Here is a tiny trained network, its code and every weight. The questions are about switching its units off for an input and a target symbol, where a switched-off unit gives its printed mean instead of its output.

import numpy as np


def w(rows, s, z=0):
    codes = np.array(rows[::2]) - 128.0
    scale = np.full(codes.shape[1], s)
    scale[-1] = z or s
    return codes * scale


def norm(h):
    return h / np.sqrt((h * h).mean(-1, keepdims=True) + 1e-5)


def f(y):
    return np.maximum(y, 0)


def softmax(a):
    e = np.exp(a - a.max(-1, keepdims=True))
    return e / e.sum(-1, keepdims=True)


def log_softmax(a):
    a = a - a.max(-1, keepdims=True)
    return a - np.log(np.exp(a).sum(-1, keepdims=True))


def net(x, mask):
    ids = ['αγδεθξπστω'.index(c) for c in x.split()]
    T = len(ids)
    res = E[ids] + P[:T]
    u = 0
    for l in range(2):
        q, k, v = (norm(res) @ M[l].T for M in (Q, K, V))
        z = softmax(np.where(np.tri(T) > 0, q @ k.T / 2**0.5, -1e9)) @ v
        res = res + np.where(mask[u], z, O[l][:, -1]) @ O[l][:, :-1]
        u += 1
        y = f(norm(res) @ A[l][:, :-1].T + A[l][:, -1])
        res = res + np.where(mask[u : u + 4], y, B[l][:, -1]) @ B[l][:, :-1]
        u += 4
    return log_softmax(norm(res)[-1] @ U[:, :-1].T + U[:, -1])


Q, K, V, O, A, B = {}, {}, {}, {}, {}, {}
E = w([
[177,139,146,98],'α',
[126,138,94,207],'γ',
[116,189,63,168],'δ',
[100,185,186,72],'ε',
[178,136,158,84],'θ',
[183,97,251,128],'ξ',
[115,155,43,151],'π',
[15,180,82,22],'σ',
[180,155,142,171],'τ',
[13,89,80,92],'ω',
],0.012)
P = w([
[250,139,3,61],'0',
[200,94,71,112],'1',
[161,98,109,127],'2',
[110,126,143,153],'3',
[68,136,166,171],'4',
[61,118,182,196],'5',
],0.006)
Q[0] = w([
[225,122,114,126],'0.h1',
[218,190,255,62],'0.h1',
],0.0084)
K[0] = w([
[251,118,97,163],'0.h1',
[255,202,214,171],'0.h1',
],0.0076)
V[0] = w([
[106,206,41,175],'0.h1',
[114,127,69,255],'0.h1',
],0.006)
O[0] = w([
[208,134,90,253,230],'0.h1',
[180,140,85,71,5],'0.h1',
],0.011,0.0013)
A[0] = w([
[70,134,95,71,104],'0.n1',
[5,202,169,202,254],'0.n2',
[214,100,190,255,174],'0.n3',
[77,225,124,77,82],'0.n4',
],0.0063,0.0027)
B[0] = w([
[177,109,157,59,156],'0.n1',
[151,168,64,120,255],'0.n2',
[165,252,60,2,211],'0.n3',
[242,73,236,151,168],'0.n4',
],0.006,0.0057)
Q[1] = w([
[74,143,86,8],'1.h1',
[131,1,130,175],'1.h1',
],0.0092)
K[1] = w([
[34,94,85,172],'1.h1',
[254,30,177,188],'1.h1',
],0.0087)
V[1] = w([
[75,115,75,99],'1.h1',
[158,248,117,46],'1.h1',
],0.012)
O[1] = w([
[222,2,210,177,123],'1.h1',
[106,15,101,53,250],'1.h1',
],0.0093,0.012)
A[1] = w([
[198,96,181,87,163],'1.n1',
[41,137,182,120,176],'1.n2',
[147,71,33,145,254],'1.n3',
[175,64,186,254,230],'1.n4',
],0.0078,0.0024)
B[1] = w([
[104,144,187,52,186],'1.n1',
[78,136,140,248,171],'1.n2',
[138,151,168,117,254],'1.n3',
[191,239,166,96,155],'1.n4',
],0.011,0.0072)
U = w([
[144,110,102,96,1],'α',
[150,123,103,130,57],'γ',
[129,127,89,163,182],'δ',
[73,184,74,85,53],'ε',
[118,125,96,87,39],'θ',
[104,161,115,123,242],'ξ',
[128,119,82,154,184],'π',
[164,9,106,140,83],'σ',
[157,143,102,35,204],'τ',
[193,176,169,111,48],'ω',
],0.012,0.0062)

Each question gives the input, a string of symbols that net reads in full, and the target symbol t.
The units are the heads (2 rows each of Q, K, V and O) and the neurons (one row each of A and B). Each row of codes is followed by its name. A weight is (code - 128) times the scale printed after its matrix; where a second scale follows, it is the last column's (O, A, B and U).
mask holds one flag per unit, layer by layer, with each layer's heads first. A switched-off unit (its flag False) gives its mean, the last column of its rows in O or B, instead of its output. The means were averaged over made-up inputs and are rounded, as every weight is.
A unit's drop is (log p(t) with every unit on - log p(t) with that unit switched off) / (log p(t) with every unit on - log p(t) with every unit switched off).
The circuit of an input: a set's keep is (log p(t) with only the set's units on - log p(t) with every unit switched off) / (log p(t) with every unit on - log p(t) with every unit switched off). Starting from all 10 units, units are removed one at a time, each time the one whose removal leaves the highest keep (on an exact tie, the one counted first), for as long as the keep stays at least 0.8.
circuit, biggest first: the units of the circuit, biggest drop first
k most important neurons: the k neurons with the biggest drops, biggest first
k most important neurons of layer l: the k neurons of layer l with the biggest drops, biggest first
drop of u: that unit's drop, to one decimal
input ε δ ε θ ε θ, target ξ: most important neuron -> (0.n3)
input τ π τ ε ω σ, target ω: 3 most important neurons -> (0.n3 1.n4 0.n4)
input δ ξ ξ π ω γ, target ω: circuit, biggest first -> (1.h1 0.n3)
input τ ω σ, target ω: 3 most important neurons -> (0.n4 0.n3 1.n4)
input ξ γ π ξ, target ξ: circuit, biggest first -> (1.h1 1.n2)
input θ τ ω, target ω: 2 most important neurons -> (1.n4 0.n3)
input ω α ω ε π, target ω: circuit, biggest first -> (1.h1 1.n4)
input ξ ω α, target ω: 3 most important neurons -> (0.n3 1.n4 0.n2)
input ε π ε, target ξ: circuit, biggest first -> (0.h1 1.n2)
input ε α ε ε γ, target τ: 2 most important neurons -> (1.n2 0.n3)
input σ α ξ π ω ε, target ω: 2 most important neurons of layer 0 -> (0.n3 0.n2)
input δ π ω α, target ω: 2 most important neurons -> (1.n4 0.n3)
input ξ ε ξ, target ξ: circuit, biggest first -> (0.h1 1.h1 0.n3 1.n2)
input τ π δ ξ γ, target τ: circuit, biggest first -> (0.n3)
input ε δ π α ξ α, target ξ: 3 most important neurons -> (0.n3 1.n2 0.n4)
input ω ω τ, target ω: 2 most important neurons of layer 0 -> (0.n3 0.n2)
input γ ω ξ ω, target ω: drop of 1.h1 -> 1.1
input δ ω τ, target ω: drop of 0.n3 -> 0.3
input ε ξ ω ε, target ω: drop of 0.n4 -> 0.4
